Below are the code and all the weights of a small trained network. Each question names an input and a class and asks about switching units off, where a switched-off unit gives its printed mean instead of its output.

import numpy as np


def w(rows, s, z=0):
    codes = np.array(rows[::2]) - 128.0
    scale = np.full(codes.shape[1], s)
    scale[-1] = z or s
    return codes * scale


def f(y):
    return y / 2 * (1 + np.tanh(0.7978845608 * (y + 0.044715 * y**3)))


def log_softmax(a):
    a = a - a.max(-1, keepdims=True)
    return a - np.log(np.exp(a).sum(-1, keepdims=True))


def net(x, mask):
    res = np.array(x, float).reshape(1, 5) / 4 @ E
    y = f(res @ A[0][:, :-1].T + A[0][:, -1])
    res = res + np.where(mask, y, B[0][:, -1]) @ B[0][:, :-1]
    return log_softmax(res[-1] @ U[:, :-1].T + U[:, -1])


A, B = {}, {}
E = w([
[193,70,179,194,110,86,104,24],'x0',
[106,165,112,220,133,194,54,120],'x1',
[150,158,69,145,3,75,114,133],'x2',
[106,146,111,124,161,89,103,123],'x3',
[184,118,165,91,122,120,33,211],'x4',
],0.013)
A[0] = w([
[114,141,120,187,126,182,57,120,61],'N0',
[175,90,126,112,143,126,99,163,156],'N1',
[141,138,155,107,106,96,60,188,142],'N2',
[150,90,141,57,124,86,181,130,76],'N3',
[179,99,193,173,123,78,78,49,61],'N4',
[87,172,111,134,140,112,143,97,103],'N5',
[53,134,93,110,114,159,174,105,157],'N6',
[134,168,159,98,186,144,114,107,87],'N7',
[156,94,151,168,127,123,127,88,63],'N8',
[108,152,120,168,124,182,101,141,86],'N9',
[136,122,147,96,113,124,73,128,3],'N10',
[133,170,69,138,16,60,119,132,85],'N11',
[89,141,80,207,129,116,233,85,137],'N12',
[103,162,90,125,126,207,110,144,80],'N13',
[120,111,131,122,108,154,137,120,82],'N14',
[124,138,134,46,122,100,184,156,92],'N15',
[175,170,178,113,122,140,78,202,165],'N16',
[143,107,139,109,141,84,153,135,121],'N17',
[103,115,216,108,219,163,145,114,82],'N18',
[143,107,164,95,113,123,54,156,143],'N19',
[117,172,84,98,136,154,142,247,58],'N20',
[112,163,83,179,145,185,113,164,116],'N21',
],0.014,0.0039)
B[0] = w([
[141,130,113,199,180,72,88,101,197],'N0',
[75,116,146,144,141,138,128,88,177],'N1',
[93,90,146,116,124,178,151,73,204],'N2',
[143,102,95,190,178,49,94,111,210],'N3',
[164,146,58,8,111,115,122,153,226],'N4',
[112,96,133,120,86,155,131,111,175],'N5',
[89,99,164,65,93,160,122,91,222],'N6',
[116,150,128,142,137,158,153,153,178],'N7',
[162,124,76,90,103,156,110,145,175],'N8',
[186,85,118,158,160,94,105,131,178],'N9',
[115,119,148,116,125,125,109,134,152],'N10',
[121,188,161,221,74,191,177,216,246],'N11',
[44,61,215,88,152,128,94,104,253],'N12',
[142,116,84,115,140,99,109,156,195],'N13',
[153,125,143,120,138,118,156,123,130],'N14',
[214,91,53,187,173,57,102,102,220],'N15',
[48,84,171,107,136,142,133,77,214],'N16',
[168,126,127,167,135,107,106,103,167],'N17',
[128,224,145,201,97,229,205,200,245],'N18',
[85,118,188,128,142,155,129,96,195],'N19',
[120,152,90,36,80,144,111,144,251],'N20',
[183,100,64,159,140,62,136,91,201],'N21',
],0.011,0.017)
U = w([
[41,75,236,91,141,157,123,46,254],'0',
[102,203,156,221,104,184,189,238,100],'1',
[131,131,24,1,126,139,117,155,130],'2',
[167,88,65,223,187,88,95,65,25],'3',
],0.013,0.0018)

Each question gives the input, the list of numbers given to net, and the class t.
The units are the neurons (one row each of A and B). Each row of codes is followed by its name. A weight is (code - 128) times the scale printed after its matrix; where a second scale follows, it is the last column's (A, B and U).
mask holds one flag per neuron, in row order. A switched-off neuron (its flag False) gives its mean, the last column of its row in B, instead of its output. The means were averaged over made-up inputs and are rounded, as every weight is.
A unit's drop is (log p(t) with every unit on - log p(t) with that unit switched off) / (log p(t) with every unit on - log p(t) with every unit switched off).
unit that matters most: the unit with the biggest drop
top k neurons: the k neurons with the biggest drops, biggest first
drop when u is switched off: that unit's drop, to one decimal
input [-1,1,4,6,3], class 1: unit that matters most : N11
input [-6,6,5,-5,4], class 2: top 3 neurons : (N20 N18 N15)
input [8,-8,3,-7,3], class 2: top 3 neurons : (N4 N8 N0)
input [-1,2,7,8,-8], class 0: top 2 neurons : (N12 N18)
input [0,6,5,2,1], class 3: top 3 neurons : (N18 N0 N21)
input [6,-7,4,2,2], class 3: top 2 neurons : (N3 N20)
input [-1,-2,-7,3,6], class 1: top 2 neurons : (N18 N12)
input [-7,8,3,-1,-5], class 3: top 2 neurons : (N21 N0)
input [5,-1,-3,3,2], class 2: top 2 neurons : (N4 N11)
input [-8,-4,-8,6,7], class 1: top 4 neurons : (N18 N12 N4 N7)
input [-3,0,4,-4,4], class 0: top 4 neurons : (N18 N16 N2 N19)
input [5,-8,6,-2,-3], class 3: top 2 neurons : (N3 N18)
input [8,3,6,-2,-7], class 2: top 3 neurons : (N4 N8 N16)
input [-2,-4,1,-3,4], class 0: unit that matters most : N16
input [8,0,-6,-7,0], class 2: top 2 neurons : (N4 N11)
input [-8,-4,-5,8,8], class 0: top 3 neurons : (N16 N19 N2)
input [-5,3,-1,-6,-5], class 0: top 3 neurons : (N12 N4 N6)
input [-5,-7,-2,0,-3], class 3: drop when N15 is switched off : 0.8
input [0,-1,-8,-3,0], class 1: drop when N9 is switched off : 0.0
input [5,-4,5,0,-1], class 1: unit that matters most : N11
input [-8,7,3,-4,6], class 2: drop when N13 is switched off : 0.4
input [2,-5,3,2,-1], class 3: drop when N18 is switched off : 1.0
